Each row is followed by its class. Each block has new classes.
.34, .07, .05, .28, -.41, .14, .02, -.17, .25, -.20, -.16, -.01, -.12, .13, .14, .00, -.10 : (14)
.42, .21, .18, .41, -.22, .12, .15, -.19, .26, .00, -.02, -.10, -.03, -.16, .01, .25, -.05 : (10)
.21, .25, -.28, .35, -.17, .16, .02, -.05, .23, .00, .05, -.07, -.07, -.04, -.04, .25, -.05 : (10)
.13, .07, .10, .15, -.10, .09, .08, -.11, .11, .08, .02, .07, -.02, -.22, .04, .08, .02 : (10)
.38, .16, .02, .15, .19, .03, .13, -.14, .22, -.01, -.01, -.21, .02, -.40, -.13, .18, -.11 : (14)
.25, -.06, -.01, .42, -.11, .09, -.01, -.31, .08, -.04, .06, .03, -.12, -.05, .11, .23, .06 : (14)
.61, .02, .10, .31, -.14, .02, .08, -.15, .07, .02, -.05, -.27, -.12, -.03, .01, .12, -.01 : (14)
.27, .09, .13, .30, -.21, .11, .02, -.07, .23, -.05, .04, -.05, -.09, -.12, .08, .14, .02 : (10)
.32, .15, .11, .48, -.10, .14, .05, .00, .29, .00, .07, -.15, -.02, -.09, -.23, .19, -.08 : (10)
.14, -.06, .08, .50, -.14, .11, .01, -.14, .21, .03, .04, -.14, -.14, -.08, -.16, .23, .03 : (14)
-.02, .06, .13, .03, .09, -.04, -.10, .09, -.07, .02, -.07, .04, .01, .00, -.02, .05, -.08 : (10)
.21, .07, .15, .43, -.25, .14, .04, -.11, .37, .03, .12, .09, -.12, -.11, -.03, .13, .04 : (12)
.06, .00, .07, .19, -.07, .06, .04, .02, .12, .06, .04, -.07, -.07, .07, -.02, .09, -.04 : (10)
.50, .03, .25, .79, -.46, .16, .05, -.17, .72, .10, .18, -.21, -.22, -.11, -.13, .28, -.05 : (10)

Each row is followed by its class. Each block has new classes.
.05, .13, .04, -.01, -.29, .06, .02, .19, -.21, -.02, -.04, .30, -.13, -.16, .18, -.01, -.05 : J50
.08, .05, .06, .10, -.08, -.04, .04, -.09, -.32, .06, .18, .30, .10, .01, -.28, .01, -.23 : J50
.17, -.03, .13, .05, .09, -.05, .03, .14, .08, .11, -.09, -.18, .05, .09, -.31, -.01, -.15 : J63
.14, .03, .11, .10, .06, -.09, .00, .09, -.04, .04, -.01, .04, .03, .09, -.14, .02, -.30 : J63
.09, .12, .31, .01, .07, -.04, .04, .08, .06, .03, -.14, -.05, -.11, .05, -.05, .13, -.20 : J63
.12, -.08, .17, .16, .06, -.07, .05, -.01, -.01, .03, -.15, .02, .02, .13, -.29, .03, -.45 : J850
.09, -.02, .12, .11, -.15, -.17, .00, .03, -.20, .06, -.16, .27, -.01, .02, -.19, -.04, -.16 : J50
-.03, .15, .20, .24, .12, .08, .03, .12, -.01, .17, -.17, .36, -.15, .06, -.05, .11, -.23 : J850
.01, -.08, .39, .12, .12, .02, .02, .08, -.03, .14, -.07, .07, .06, .16, -.35, .03, -.29 : J850
.04, -.10, .16, .07, .01, .06, .04, .06, .03, .09, -.11, .15, -.02, .11, -.18, -.03, -.14 : J63
.06, -.12, .08, .06, .10, -.01, .05, .10, .13, .10, -.10, .06, .04, .21, -.12, .01, -.08 : J63
.19, .07, .15, .13, .00, -.04, -.04, .14, .08, .06, -.15, .19, -.05, .04, .03, .03, -.10 : J63

Each row is followed by its class. Each block has new classes.
.03, -.04, -.03, -.11, -.01, -.02, -.03, -.02, -.21, .03, .04, -.03, -.07, .05, .18, .06, .13 : B
.06, -.02, -.08, -.10, -.01, -.28, .03, .11, -.01, .00, -.02, -.07, -.28, -.16, .07, .22, -.10 : B
.01, -.05, -.05, .02, .04, -.20, .01, .06, -.04, .00, .07, -.03, -.20, -.06, .03, .05, .04 : B
-.02, .00, -.03, .04, .01, -.21, -.05, .05, -.10, .08, -.01, -.03, -.19, -.09, .01, .15, .01 : B
.06, -.09, .02, .03, .05, -.07, .05, -.40, -.09, -.04, -.05, .02, -.19, .03, .03, .03, -.03 : B
.00, -.04, -.06, .00, -.02, -.10, .07, .00, .00, -.10, -.01, .02, -.35, -.14, .01, -.02, .07 : B
-.03, -.01, -.06, -.01, -.24, -.30, -.12, .25, -.11, -.04, -.02, .02, -.33, -.14, .05, .00, .11 : B
-.01, .00, -.14, .06, -.01, -.04, -.07, -.05, -.11, .07, -.05, -.03, -.10, .03, .23, .08, -.06 : A
-.09, -.04, -.07, -.07, .03, -.08, -.23, .14, .21, .05, .01, .17, -.13, -.14, -.04, -.03, .00 : A
-.04, -.01, -.04, .01, -.08, -.19, -.06, -.02, -.24, .01, -.04, -.07, -.27, .00, -.04, .01, .09 : B
.06, -.07, -.04, -.12, .02, .04, -.13, .07, -.04, -.01, .01, -.02, -.04, .04, .15, .02, .05 : B
.04, .02, -.09, -.02, .00, -.09, .13, .01, -.08, -.13, .05, -.07, .02, .01, .02, .13, -.01 : B
.04, -.03, -.04, -.12, .06, .02, -.13, .12, -.06, .09, .06, -.11, -.03, -.02, .11, .18, -.18 : A
-.02, -.05, -.04, -.11, .02, -.17, -.11, .39, .00, .07, .00, .02, -.10, -.12, .06, .04, .11 : B
.04, -.02, -.05, .02, -.03, -.17, .11, -.05, -.29, -.02, .00, -.13, -.24, .00, .03, .11, -.03 : B
.14, .03, -.10, -.01, .06, -.18, .45, .05, -.36, -.19, .10, -.35, .08, .10, .08, .35, .00 : B
.40, -.11, -.09, .03, .39, .22, .53, .04, .67, -.65, -.01, .24, .67, .03, -.13, .02, -.54 : B
.06, .07, -.11, -.08, .06, -.19, .13, .52, .01, -.11, .05, -.08, -.03, -.07, .07, .18, .02 : B
.04, -.01, -.08, .02, .02, -.21, .05, -.14, -.17, -.01, .10, -.15, -.36, .04, .03, .11, .03 : B
.13, .07, .03, .09, .12, -.23, .05, .01, .17, -.06, .07, -.13, -.03, -.20, -.04, .17, -.22 : B
.01, -.03, -.03, -.08, -.02, -.13, -.02, .24, -.20, -.07, -.01, -.08, .01, -.02, -.01, .02, .06 : B
.12, -.13, -.18, -.10, .06, -.04, -.08, .12, .03, -.11, .01, .15, .04, -.02, .05, -.04, .04 : B
.10, -.15, -.06, .00, .13, .08, -.05, -.02, -.04, .03, .03, -.12, -.12, .06, .07, .19, .06 : A
.11, -.07, -.13, -.03, -.02, .03, -.01, -.25, -.16, -.03, .00, -.17, -.08, .11, .07, .10, .01 : B
